4.29 -1.62 -0.06 6.23 -1.20
1.37 1.62 -0.70 3.78 0.31
-0.47 -1.83 0.06 1.03 -3.46
-> 4.29, -3.46

-1.40 2.96 -0.03 -1.11 1.11 -2.38
-0.20 3.79 -0.15 -0.93 0.93 -0.96
-0.74 4.80 0.00 -1.57 1.57 -2.33
-> -1.40, -2.33

-1.63 -0.47 0.56 -0.09 5.18 0.70 -> -1.63, 0.70

-2.39 6.15 -2.09 0.07 -> -2.39, 0.07

0.69 1.29 1.99 3.09 4.75 0.27
-4.67 -1.88 -2.49 3.06 -1.81 2.56
1.87 5.06 3.81 1.87 -0.60 -0.34
-> 0.69, -0.34

0.81 -0.16 3.37 2.65 5.19 1.58 0.41 -> 0.81, 0.41

-0.07 0.31 0.02 -4.05
-0.67 1.26 0.61 -1.13
-0.37 0.31 0.00 -6.09
-> -0.07, -6.09

-2.88 -4.94 4.39 3.79 4.67 -3.16 -> -2.88, -3.16

0.35 1.15 -5.00 -4.34 -> 0.35, -4.34
---
-4.60 3.81 -1.41 -1.79 -3.82 0.63 -3.48 ⇒ -4.60
1.77 -0.61 -1.34 1.57 2.16 5.71 -1.75 ⇒ 1.77
0.31 3.08 5.39 1.19 -1.53 -0.10 3.48 ⇒ 0.31
4.97 -1.74 -2.11 -4.53 2.12 -4.82 ⇒ 4.97
0.07 -5.46 -2.97 -0.52 -2.44 -0.77 ⇒ 0.07
0.97 -5.24 0.68 6.03 -0.80 -1.45 ⇒ 0.97
-1.81 -4.00 4.95 1.76 ⇒ -1.81
1.68 1.06 0.43 2.05 0.37 4.83 ⇒ 1.68
0.82 0.91 4.44 0.73 -3.57 ⇒ 0.82
-1.13 2.51 -3.54 -5.72 ⇒ -1.13
---
[[-2.89 -4.16 -3.38  5.43 -1.10  2.41  0.22]
 [ 4.21 -0.03  6.29 -5.46 -3.71  1.60 -2.05]
 [ 4.03  6.10 -4.78  0.73  3.85 -3.21 -4.21]] --> 6.29, -5.46

[ 2.26  2.51 -4.48 -0.07  5.08] --> 5.08, -4.48

[-6.02  0.46  5.92 -3.02 -4.62] --> 5.92, -6.02

[[ 1.31 -0.57 -1.64 -0.16 -5.06]
 [ 4.57  2.59 -3.38  0.18 -0.83]
 [-0.93 -0.26  2.14  1.21  2.05]] --> 4.57, -5.06

[[ 1.99  4.97  0.10  2.77 -1.87]
 [ 1.35  2.33 -2.26 -5.46  4.59]
 [ 2.52  1.60  5.44 -5.59 -1.84]] --> 5.44, -5.59

[ 0.29  4.83  1.17 -0.81  0.11  0.47] --> 4.83, -0.81

[ 4.93  3.16 -0.74 -1.69 -1.85] --> 4.93, -1.85
---
Input: 116.8,-3.3,-38.1,-39.7,-98.9
Output: -39.7

Input:
138.500,-45.651,-12.661,-70.146,-102.962,13.228,33.780
17.021,27.821,62.971,-133.918,-194.148,-54.570,-84.571
Output: -54.570

Input: 1.327,-1.542,0.134,0.527
Output: 0.134

Input: 15.6,-11.7,-13.5,-3.8,-0.6,-10.4
Output: -0.6

Input:
0.8,-1.3,-1.0,0.6
-2.0,1.8,1.4,-1.7
Output: 1.4

Input:
1.18,-0.42,-0.36,1.32,-0.15,0.67,-0.29
-1.38,2.18,2.26,-1.73,2.04,-0.89,2.33
0.58,0.50,0.56,0.54,0.61,0.41,0.59
Output: 0.41

Input: -0.023,-0.009,-0.039,0.104,0.082,-0.189
Output: 0.082

Input: -1.74,1.37,0.40,0.53,0.09
Output: 0.53

Input: 0.17,0.08,-0.13,0.05
Output: -0.13

Input:
-0.073,-0.166,0.066,0.049,-0.117
0.061,-0.107,0.200,0.191,-0.228
-0.030,0.021,-0.153,-0.175,0.153
Output: -0.175
---
[[6835, 3895, 8722, 3867],
 [5021, 2258, 3713, 4691],
 [6108, 5736, 2963, 4819]] gives 4691

[[67, 50, 67, 73, 58, 12, 67],
 [62, 66, 68, 98, 81, 68, 50]] gives 50

[[44, 46, 78, 27, 61, 43],
 [56, 13, 40, 52, 41, 46],
 [19, 28, 48, 30, 31, 29]] gives 46

[[-903, 617, 176, -805, -365],
 [-516, 668, -1, 303, 631],
 [-863, 652, -622, 716, 950]] gives 631

[[74, 53, 92, 52, 10, 80, 89],
 [62, 36, 49, 48, 49, 40, 42],
 [74, 76, 50, 41, 57, 54, 36]] gives 42

[[31, -17, -21, 44],
 [-42, -49, -31, -48],
 [-9, -35, -41, -48]] gives -48

[[6, 5, 3, 4, 2, 3, 4],
 [2, 5, 5, 6, 2, 4, 4],
 [3, 5, 3, 2, 7, 3, 4]] gives 4

[[789, 738, 837, 626, 367, 436],
 [289, 347, 396, 373, 183, 620],
 [310, 259, 216, 617, 805, 959]] gives 620

[[-355, 913, 173, -850, -422, -212],
 [-717, 37, 891, 158, -918, 95]] gives 95
